Below is a small trained network, with its code and all its weights. Each question gives an input and a target symbol and asks what happens when units are switched off, that is, made to give their printed mean instead of their output.

import numpy as np


def w(rows, s, z=0):
    codes = np.array(rows[::2]) - 128.0
    scale = np.full(codes.shape[1], s)
    scale[-1] = z or s
    return codes * scale


def f(y):
    return np.maximum(y, 0)


def softmax(a):
    e = np.exp(a - a.max(-1, keepdims=True))
    return e / e.sum(-1, keepdims=True)


def log_softmax(a):
    a = a - a.max(-1, keepdims=True)
    return a - np.log(np.exp(a).sum(-1, keepdims=True))


def net(x, mask):
    ids = ['ΓΔΘαβεζημστφω'.index(c) for c in x.split()]
    T = len(ids)
    res = E[ids] + P[:T]
    r = res
    for j in range(2):
        rows = slice(2 * j, 2 * j + 2)
        q, k, v = (r @ M[0][rows].T for M in (Q, K, V))
        z = softmax(np.where(np.tri(T) > 0, q @ k.T / 2**0.5, -1e9)) @ v
        o = O[0][rows]
        res = res + np.where(mask[j], z, o[:, -1]) @ o[:, :-1]
    y = f(res @ A[0][:, :-1].T + A[0][:, -1])
    res = res + np.where(mask[2:6], y, B[0][:, -1]) @ B[0][:, :-1]
    return log_softmax(res[-1] @ U[:, :-1].T + U[:, -1])


Q, K, V, O, A, B = {}, {}, {}, {}, {}, {}
E = w([
[67,100,222,201,141,180],'Γ',
[179,88,87,157,90,44],'Δ',
[162,156,127,167,134,2],'Θ',
[117,97,135,112,184,83],'α',
[130,103,88,129,191,96],'β',
[111,60,196,121,197,114],'ε',
[113,130,121,135,208,150],'ζ',
[154,66,76,32,105,90],'η',
[51,166,115,69,112,67],'μ',
[118,86,166,145,213,141],'σ',
[99,101,34,124,79,132],'τ',
[123,97,166,144,215,124],'φ',
[117,162,67,143,184,115],'ω',
],0.015)
P = w([
[229,168,91,126,212,181],'0',
[103,59,187,142,255,141],'1',
[88,81,165,139,224,131],'2',
[76,82,137,137,203,126],'3',
[68,74,140,134,202,96],'4',
[62,77,125,139,173,92],'5',
[62,85,110,134,142,75],'6',
[42,97,97,135,129,50],'7',
[49,89,82,127,129,41],'8',
[38,100,68,114,100,29],'9',
[47,104,78,116,106,33],'10',
],0.0082)
Q[0] = w([
[88,169,167,98,1,111],'H1',
[36,36,59,190,148,55],'H1',
[70,53,124,147,128,48],'H2',
[253,230,165,75,40,228],'H2',
],0.0093)
K[0] = w([
[163,172,179,147,159,246],'H1',
[180,202,63,105,68,108],'H1',
[213,210,125,135,129,183],'H2',
[34,67,110,148,165,67],'H2',
],0.011)
V[0] = w([
[83,169,146,37,110,170],'H1',
[127,235,199,160,126,97],'H1',
[108,27,229,100,147,86],'H2',
[112,89,55,66,91,10],'H2',
],0.011)
O[0] = w([
[56,123,160,71,144,166,158],'H1',
[70,162,160,175,157,81,56],'H1',
[172,104,250,81,127,78,4],'H2',
[95,31,99,140,143,90,109],'H2',
],0.014,0.0031)
A[0] = w([
[9,127,164,127,86,131,69],'N1',
[111,2,175,170,123,122,97],'N2',
[144,108,152,149,169,106,253],'N3',
[201,219,236,43,105,108,78],'N4',
],0.0063,0.0062)
B[0] = w([
[235,152,178,141,126,160,216],'N1',
[103,143,95,139,208,198,217],'N2',
[146,200,160,55,81,83,255],'N3',
[21,3,91,209,81,146,251],'N4',
],0.007,0.0059)
U = w([
[116,94,150,255,93,211,143],'Γ',
[204,68,96,218,113,111,135],'Δ',
[146,141,124,255,175,49,64],'Θ',
[231,153,173,44,186,68,162],'α',
[187,110,100,151,126,135,108],'β',
[161,51,188,166,96,120,123],'ε',
[192,223,132,122,130,182,161],'ζ',
[174,51,91,63,125,180,89],'η',
[7,152,111,102,167,101,177],'μ',
[162,115,145,183,104,157,107],'σ',
[138,70,65,173,80,209,71],'τ',
[165,123,141,170,108,143,109],'φ',
[124,139,77,215,135,166,1],'ω',
],0.0064,0.0071)

Each question gives the input, a string of symbols that net reads in full, and the target symbol t.
The units are the heads (2 rows each of Q, K, V and O) and the neurons (one row each of A and B). Each row of codes is followed by its name. A weight is (code - 128) times the scale printed after its matrix; where a second scale follows, it is the last column's (O, A, B and U).
mask holds one flag per unit, heads first, then neurons. A switched-off unit (its flag False) gives its mean, the last column of its rows in O or B, instead of its output. The means were averaged over made-up inputs and are rounded, as every weight is.
A unit's drop is (log p(t) with every unit on - log p(t) with that unit switched off) / (log p(t) with every unit on - log p(t) with every unit switched off).
most important unit: the unit with the biggest drop
top k neurons: the k neurons with the biggest drops, biggest first
which heads matter: for each layer, one digit per head in row order, 1 if its drop is at least 0.15 and else 0, layers parted by /
drop of u: that unit's drop, to one decimal
input Θ ε α ζ ε, target Θ: which heads matter : 10
input α ζ Γ ω Θ, target α: which heads matter : 01
input ζ ζ Γ ζ ε ε σ, target ζ: which heads matter : 01
input μ α μ ε, target μ: which heads matter : 11
input α μ Γ η φ ε, target η: which heads matter : 10
input ε α ω Θ μ μ ζ μ α, target ε: top 2 neurons : N4, N2
input Γ μ ζ μ μ μ Θ, target Γ: which heads matter : 01
input η α ζ, target η: which heads matter : 11
input α μ φ Γ Θ φ, target Θ: most important unit : H1
input μ ζ β, target μ: drop of H2 : 0.2
input Γ ζ α ε α μ η μ μ μ α, target Γ: drop of N4 : 2.0
input μ ζ ε, target μ: drop of H1 : 0.3
